Here is a tiny trained network, its code and every weight. The questions are about switching its units off for an input and a class, where a switched-off unit gives its printed mean instead of its output.

import numpy as np


def w(rows, s, z=0):
    codes = np.array(rows[::2]) - 128.0
    scale = np.full(codes.shape[1], s)
    scale[-1] = z or s
    return codes * scale


def norm(h):
    return h / np.sqrt((h * h).mean(-1, keepdims=True) + 1e-5)


def f(y):
    return y / 2 * (1 + np.tanh(0.7978845608 * (y + 0.044715 * y**3)))


def log_softmax(a):
    a = a - a.max(-1, keepdims=True)
    return a - np.log(np.exp(a).sum(-1, keepdims=True))


def net(x, mask):
    res = np.array(x, float).reshape(1, 5) / 4 @ E
    u = 0
    for l in range(3):
        y = f(norm(res) @ A[l][:, :-1].T + A[l][:, -1])
        res = res + np.where(mask[u : u + 9], y, B[l][:, -1]) @ B[l][:, :-1]
        u += 9
    return log_softmax(norm(res)[-1] @ U[:, :-1].T + U[:, -1])


A, B = {}, {}
E = w([
[86,162,117,100,50],'x0',
[105,173,127,235,94],'x1',
[254,86,5,127,68],'x2',
[131,128,132,126,126],'x3',
[108,42,183,133,42],'x4',
],0.0059)
A[0] = w([
[158,50,173,169,199,202],'L0N0',
[177,81,88,164,94,3],'L0N1',
[82,80,50,8,190,55],'L0N2',
[41,152,86,74,64,165],'L0N3',
[108,200,89,92,155,203],'L0N4',
[162,118,174,192,98,93],'L0N5',
[163,179,126,222,96,96],'L0N6',
[93,94,124,97,71,133],'L0N7',
[204,254,112,108,158,96],'L0N8',
],0.0085,0.0045)
B[0] = w([
[148,87,129,200,240,254],'L0N0',
[202,108,123,80,67,158],'L0N1',
[8,227,46,117,85,182],'L0N2',
[228,115,191,116,212,197],'L0N3',
[156,173,254,201,91,228],'L0N4',
[114,79,46,173,127,160],'L0N5',
[44,108,45,30,155,222],'L0N6',
[168,143,156,203,120,168],'L0N7',
[184,113,162,203,10,219],'L0N8',
],0.0072,0.0037)
A[1] = w([
[158,225,162,77,81,175],'L1N0',
[120,151,149,161,112,4],'L1N1',
[107,65,201,124,26,130],'L1N2',
[142,112,135,2,167,166],'L1N3',
[77,225,93,186,97,98],'L1N4',
[66,110,169,135,161,213],'L1N5',
[97,77,136,21,133,167],'L1N6',
[58,211,71,101,115,124],'L1N7',
[57,168,146,171,162,79],'L1N8',
],0.0097,0.0033)
B[1] = w([
[203,57,117,192,226,214],'L1N0',
[135,95,92,167,157,122],'L1N1',
[135,126,104,234,237,197],'L1N2',
[22,143,61,158,109,146],'L1N3',
[78,88,81,163,116,224],'L1N4',
[178,117,72,145,61,252],'L1N5',
[101,158,62,197,122,142],'L1N6',
[39,150,60,153,133,158],'L1N7',
[170,156,98,2,91,230],'L1N8',
],0.0075,0.0041)
A[2] = w([
[103,124,174,134,137,8],'L2N0',
[149,39,147,152,117,5],'L2N1',
[83,208,138,144,131,144],'L2N2',
[66,160,214,100,115,152],'L2N3',
[181,136,81,72,40,55],'L2N4',
[75,135,200,105,138,197],'L2N5',
[122,85,98,210,133,41],'L2N6',
[56,82,255,185,86,147],'L2N7',
[46,82,62,169,94,107],'L2N8',
],0.0095,0.0029)
B[2] = w([
[199,69,38,145,56,107],'L2N0',
[154,254,189,152,89,170],'L2N1',
[89,109,55,164,122,163],'L2N2',
[208,24,40,70,34,136],'L2N3',
[181,130,70,31,92,181],'L2N4',
[222,88,52,146,63,138],'L2N5',
[90,167,162,126,178,252],'L2N6',
[173,146,64,106,63,184],'L2N7',
[71,249,106,89,135,251],'L2N8',
],0.0088,0.0043)
U = w([
[192,57,74,101,51,128],'0',
[28,172,77,123,157,143],'1',
[135,155,156,139,158,248],'2',
[121,145,170,224,147,110],'3',
[145,66,174,156,207,164],'4',
[81,135,246,59,151,32],'5',
[47,56,230,25,122,2],'6',
],0.013,0.0077)

Each question gives the input, the list of numbers given to net, and the class t.
The units are the neurons (one row each of A and B). Each row of codes is followed by its name. A weight is (code - 128) times the scale printed after its matrix; where a second scale follows, it is the last column's (A, B and U).
mask holds one flag per neuron, layer by layer. A switched-off neuron (its flag False) gives its mean, the last column of its row in B, instead of its output. The means were averaged over made-up inputs and are rounded, as every weight is.
A unit's drop is (log p(t) with every unit on - log p(t) with that unit switched off) / (log p(t) with every unit on - log p(t) with every unit switched off).
The circuit of an input: a set's keep is (log p(t) with only the set's units on - log p(t) with every unit switched off) / (log p(t) with every unit on - log p(t) with every unit switched off). Starting from the 12 units with the biggest drops (on a tie, the unit counted first), units are removed one at a time, each time the one whose removal leaves the highest keep (on an exact tie, the one counted first), for as long as the keep stays at least 0.8.
circuit, biggest first: the units of the circuit, biggest drop first
k most important neurons: the k neurons with the biggest drops, biggest first
top k neurons in layer l: the k neurons of layer l with the biggest drops, biggest first
input [6,-4,0,2,4], class 4: most important neuron	L0N7
input [5,7,5,1,6], class 1: 3 most important neurons	L0N6, L0N4, L0N8
input [6,-3,5,6,0], class 2: 4 most important neurons	L1N0, L0N6, L1N8, L1N5
input [3,4,5,-4,-6], class 3: 3 most important neurons	L0N4, L0N8, L1N8
input [-2,1,2,-6,-7], class 3: top 2 neurons in layer 0	L0N8, L0N3
input [-8,3,-5,-5,-3], class 4: 2 most important neurons	L0N0, L2N8
input [1,8,-6,3,2], class 1: 2 most important neurons	L1N5, L1N4
input [-7,4,7,-6,8], class 3: circuit, biggest first	L1N8, L2N1
input [-1,-8,7,7,8], class 1: 4 most important neurons	L1N3, L0N8, L0N4, L1N6
input [5,-4,1,-1,-3], class 4: 2 most important neurons	L1N0, L0N3
input [7,1,-7,0,-7], class 0: circuit, biggest first	L2N3, L2N5, L1N2
input [-2,5,-4,-5,-8], class 3: 2 most important neurons	L0N4, L0N2
input [-3,7,-8,4,-6], class 0: 2 most important neurons	L2N3, L0N2
input [4,-2,-1,3,-3], class 4: circuit, biggest first	L1N0
input [-1,1,-1,4,-8], class 3: circuit, biggest first	L0N8, L0N4
input [1,-5,1,1,7], class 3: 3 most important neurons	L0N7, L0N6, L1N2
input [5,-1,5,-4,7], class 3: top 2 neurons in layer 1	L1N2, L1N8
input [7,-5,-3,-3,6], class 4: top 2 neurons in layer 0	L0N7, L0N6
input [-6,-4,5,-2,2], class 4: top 2 neurons in layer 2	L2N8, L2N7
input [-5,-5,-3,8,7], class 2: top neuron in layer 0	L0N0
input [-8,8,-5,2,7], class 1: top 3 neurons in layer 2	L2N8, L2N7, L2N6
